Guz: [181 153  62 216 187  93  95  73 163 110 142 114 117 148 192 187 120 134
 157  50 159 100 158 120 134 130 122  71 197 135 146 183 160 156  74 139
 186  84 137 102 121 131  52]
zodur: [121 120  85 158 176 109 122 102 157 147 122 119 116 140 203 143 153 175
 126  31 152 123 122 113 129 180 129 116 139 133 168 137 135 114  54 139
  91 141 110  73 142 117 126]
Sen: [165  88  79  72 147  96 118 112 109 151 146 124  81 122 104 165 144 164
 163  69 119 144 172  96  95 150 187  90 168 156 154 156 170 171 143 172
 135 142 151 150  87 146 164]
tumet: [114 181 160 130 124 160 124 161 109  82 114 118 142 141 146 106  97 116
  99 158 105 112 145 147 138  93 103 129 125 107  71 114 144 109 120 119
  94  95  99 111 148 154 132]
mun: [185 160 131 115 131 124 106 140  98  97 148 123 123 129  74 152  93 109
 149 168  95 122 174 124 130  85 144  99 171 128  94 159 173 167 186 133
 169  84 148 167 111 162 110]
Rol: [114 181 160 130 124 160 124 161 109  82 114 118 142 141 146 106  97 116
  99 158 105 112 145 147 138  93 103 129 125  95  71 114 144 109 120 119
  94  95  99 111 148 154 132]
Pev: [106 159 146  98 120 155 125 158 103  89 114 117 121 137 144 113 105 127
 109 136 107 120 159 139 118  97 126 117 131 117  73 113 150 117 114 140
  88 107 103 118 124 163 157]
asked: [114 181 160 130 124 160 124 161 109  82 114 118 142 141 146 106  97 116
  99 158 105 112 145 147 138  93 103 129 125 107  71 114 144 109 120 119
  94  95  99 111 148 154 132]
tumet
asked: [114 181 160 130 124 160 124 161 109  82 114 118 142 141 146 106  97 116
  99 158 105 112 145 147 138  93 103 129 125  95  71 114 144 109 120 119
  94  95  99 111 148 154 132]
Rol
asked: [168 137 135 114  54 139]
zodur

Nuvu: [ 36 120 192 179 137 186 160 108 126 141 134]
Tibam: [127 154 126 136  79  98  91 107 158  74 135]
nize: [126 154 127  37 120 192 179 104  98 162 193]
asked: [ 37 120 192 179]
nize
asked: [154 127  37 120 192 179 104]
nize
asked: [120 192 179 137 186 160]
Nuvu
asked: [ 98  91 107 158  74 135]
Tibam
asked: [179 104]
nize
asked: [127 154 126]
Tibam
asked: [126 154 127  37 120]
nize

gem: [ 93 207 185 100 109  63 151  93 206]
bov: [101 137 208 141  98 134 180  30 151]
mefom: [189  61  36 134 186 144 114 246 125]
sadum: [105  15 100  63 109 185  93 206 151]
asked: [100  63 109 185  93 206 151]
sadum
asked: [189  61  36 134 186 144 114 246]
mefom
asked: [105  15 100  63 109 185  93 206 151]
sadum
asked: [141  98 134 180]
bov
asked: [134 186 144 114 246]
mefom

fumo: [184 165 121  99 128  78]
nunav: [204 105 137 179  92 125]
Dop: [203 114 225  35 158  58]
zanur: [146 147 110 110 122  93]
vofu: [ 35 131 136 103 170 131]
gukod: [212  97  36 160  72  64]
Gazu: [238 119 242 125 113 174]
gatu: [ 71 233 200  79 223 153]
tofav: [184 165 134  99 128  78]
Zub: [135  96  85  44 108  43]
les: [130 104  90  29  99  78]
asked: [114 225]
Dop
asked: [121  99 128  78]
fumo
asked: [103 170 131]
vofu

Nazeg: [ 87 212  53 150 115 156]
kur: [ 92 214  53 150 115 155]
Ruda: [ 55 149 115 155  97  93]
asked: [214  53 150 115]
kur
asked: [ 87 212  53 150 115 156]
Nazeg
asked: [ 53 150 115 155]
kur
asked: [149 115 155]
Ruda

